Below are the code and all the weights of a small trained network. Each question names an input and a class and asks about switching units off, where a switched-off unit gives its printed mean instead of its output.

import numpy as np


def w(rows, s, z=0):
    codes = np.array(rows[::2]) - 128.0
    scale = np.full(codes.shape[1], s)
    scale[-1] = z or s
    return codes * scale


def f(y):
    return y / 2 * (1 + np.tanh(0.7978845608 * (y + 0.044715 * y**3)))


def log_softmax(a):
    a = a - a.max(-1, keepdims=True)
    return a - np.log(np.exp(a).sum(-1, keepdims=True))


def net(x, mask):
    res = np.array(x, float).reshape(1, 7) / 4 @ E
    y = f(res @ A[0][:, :-1].T + A[0][:, -1])
    res = res + np.where(mask, y, B[0][:, -1]) @ B[0][:, :-1]
    return log_softmax(res[-1] @ U[:, :-1].T + U[:, -1])


A, B = {}, {}
E = w([
[37,202,125,206,227,106,90],'x0',
[207,179,115,28,145,201,125],'x1',
[89,43,122,66,234,76,123],'x2',
[29,196,62,68,102,176,237],'x3',
[121,162,63,30,76,2,101],'x4',
[182,171,167,113,150,43,184],'x5',
[142,149,46,141,204,177,224],'x6',
],0.0052)
A[0] = w([
[137,108,149,174,84,129,150,116],'N0',
[103,123,69,161,89,99,26,252],'N1',
[117,139,149,124,137,132,154,102],'N2',
[163,129,120,107,91,239,131,184],'N3',
[55,87,71,23,88,125,149,162],'N4',
[108,206,156,41,172,130,60,194],'N5',
[79,139,197,157,36,131,149,127],'N6',
[157,128,127,112,105,207,138,214],'N7',
[169,4,156,91,166,104,113,103],'N8',
[133,163,129,93,161,125,113,64],'N9',
[105,120,123,147,157,126,142,66],'N10',
[143,133,122,110,106,170,131,58],'N11',
[95,141,132,109,161,153,171,87],'N12',
[90,108,116,97,102,129,141,131],'N13',
[110,122,100,132,129,146,127,88],'N14',
[100,118,150,130,82,115,124,159],'N15',
[69,145,117,109,191,156,202,100],'N16',
[209,163,115,73,116,23,168,204],'N17',
[152,134,137,123,109,91,149,121],'N18',
[150,127,130,117,115,184,140,206],'N19',
],0.017,0.0016)
B[0] = w([
[137,114,123,105,133,139,58,157],'N0',
[143,102,111,225,132,68,91,193],'N1',
[125,125,128,155,115,123,132,137],'N2',
[150,182,137,131,139,238,164,223],'N3',
[171,233,131,67,132,96,128,239],'N4',
[152,54,123,137,128,125,36,195],'N5',
[138,68,137,75,123,101,55,187],'N6',
[140,167,110,114,132,210,140,198],'N7',
[56,3,155,107,108,158,112,219],'N8',
[124,119,143,129,104,113,87,147],'N9',
[156,139,110,143,101,156,154,144],'N10',
[108,160,154,138,159,167,146,155],'N11',
[120,134,122,185,142,104,139,172],'N12',
[150,164,121,107,127,114,132,159],'N13',
[157,139,157,153,145,120,146,138],'N14',
[134,130,129,120,147,85,92,154],'N15',
[122,145,112,235,130,86,171,215],'N16',
[137,172,137,22,121,61,107,251],'N17',
[130,128,100,109,145,90,123,155],'N18',
[118,165,105,115,120,184,131,176],'N19',
],0.025,0.011)
U = w([
[150,175,74,238,147,169,202,95],'0',
[80,113,132,104,103,99,200,7],'1',
[156,152,108,92,114,54,112,175],'2',
[157,184,128,65,128,196,154,142],'3',
[94,2,136,169,100,124,81,223],'4',
],0.0066,0.002)

Each question gives the input, the list of numbers given to net, and the class t.
The units are the neurons (one row each of A and B). Each row of codes is followed by its name. A weight is (code - 128) times the scale printed after its matrix; where a second scale follows, it is the last column's (A, B and U).
mask holds one flag per neuron, in row order. A switched-off neuron (its flag False) gives its mean, the last column of its row in B, instead of its output. The means were averaged over made-up inputs and are rounded, as every weight is.
A unit's drop is (log p(t) with every unit on - log p(t) with that unit switched off) / (log p(t) with every unit on - log p(t) with every unit switched off).
The circuit of an input: a set's keep is (log p(t) with only the set's units on - log p(t) with every unit switched off) / (log p(t) with every unit on - log p(t) with every unit switched off). Starting from the 12 units with the biggest drops (on a tie, the unit counted first), units are removed one at a time, each time the one whose removal leaves the highest keep (on an exact tie, the one counted first), for as long as the keep stays at least 0.8.
circuit, biggest first: the units of the circuit, biggest drop first
k most important neurons: the k neurons with the biggest drops, biggest first
drop of u: that unit's drop, to one decimal
input [-5,-6,1,-2,5,-5,-1], class 4: circuit, biggest first : [N8]
input [7,4,8,-5,7,7,2], class 4: 2 most important neurons : [N5; N8]
input [-4,-5,4,-6,7,6,-8], class 4: 2 most important neurons : [N8; N4]
input [8,3,-7,-8,-8,-6,3], class 0: 2 most important neurons : [N17; N4]
input [6,-8,-2,5,4,7,3], class 0: 2 most important neurons : [N16; N4]
input [0,3,-5,-2,-1,-5,-3], class 0: 4 most important neurons : [N17; N1; N4; N8]
input [3,2,1,3,-7,1,-6], class 0: 2 most important neurons : [N8; N17]
input [4,-2,8,5,-5,-5,-6], class 0: 2 most important neurons : [N17; N16]
input [-7,-8,-8,-8,5,-4,8], class 4: 2 most important neurons : [N4; N1]
input [-2,8,-6,6,-1,1,8], class 0: drop of N16 : 0.6
input [7,-5,-5,8,-3,0,-7], class 4: drop of N4 : 0.1
input [1,7,-1,7,7,1,5], class 2: drop of N16 : 0.3
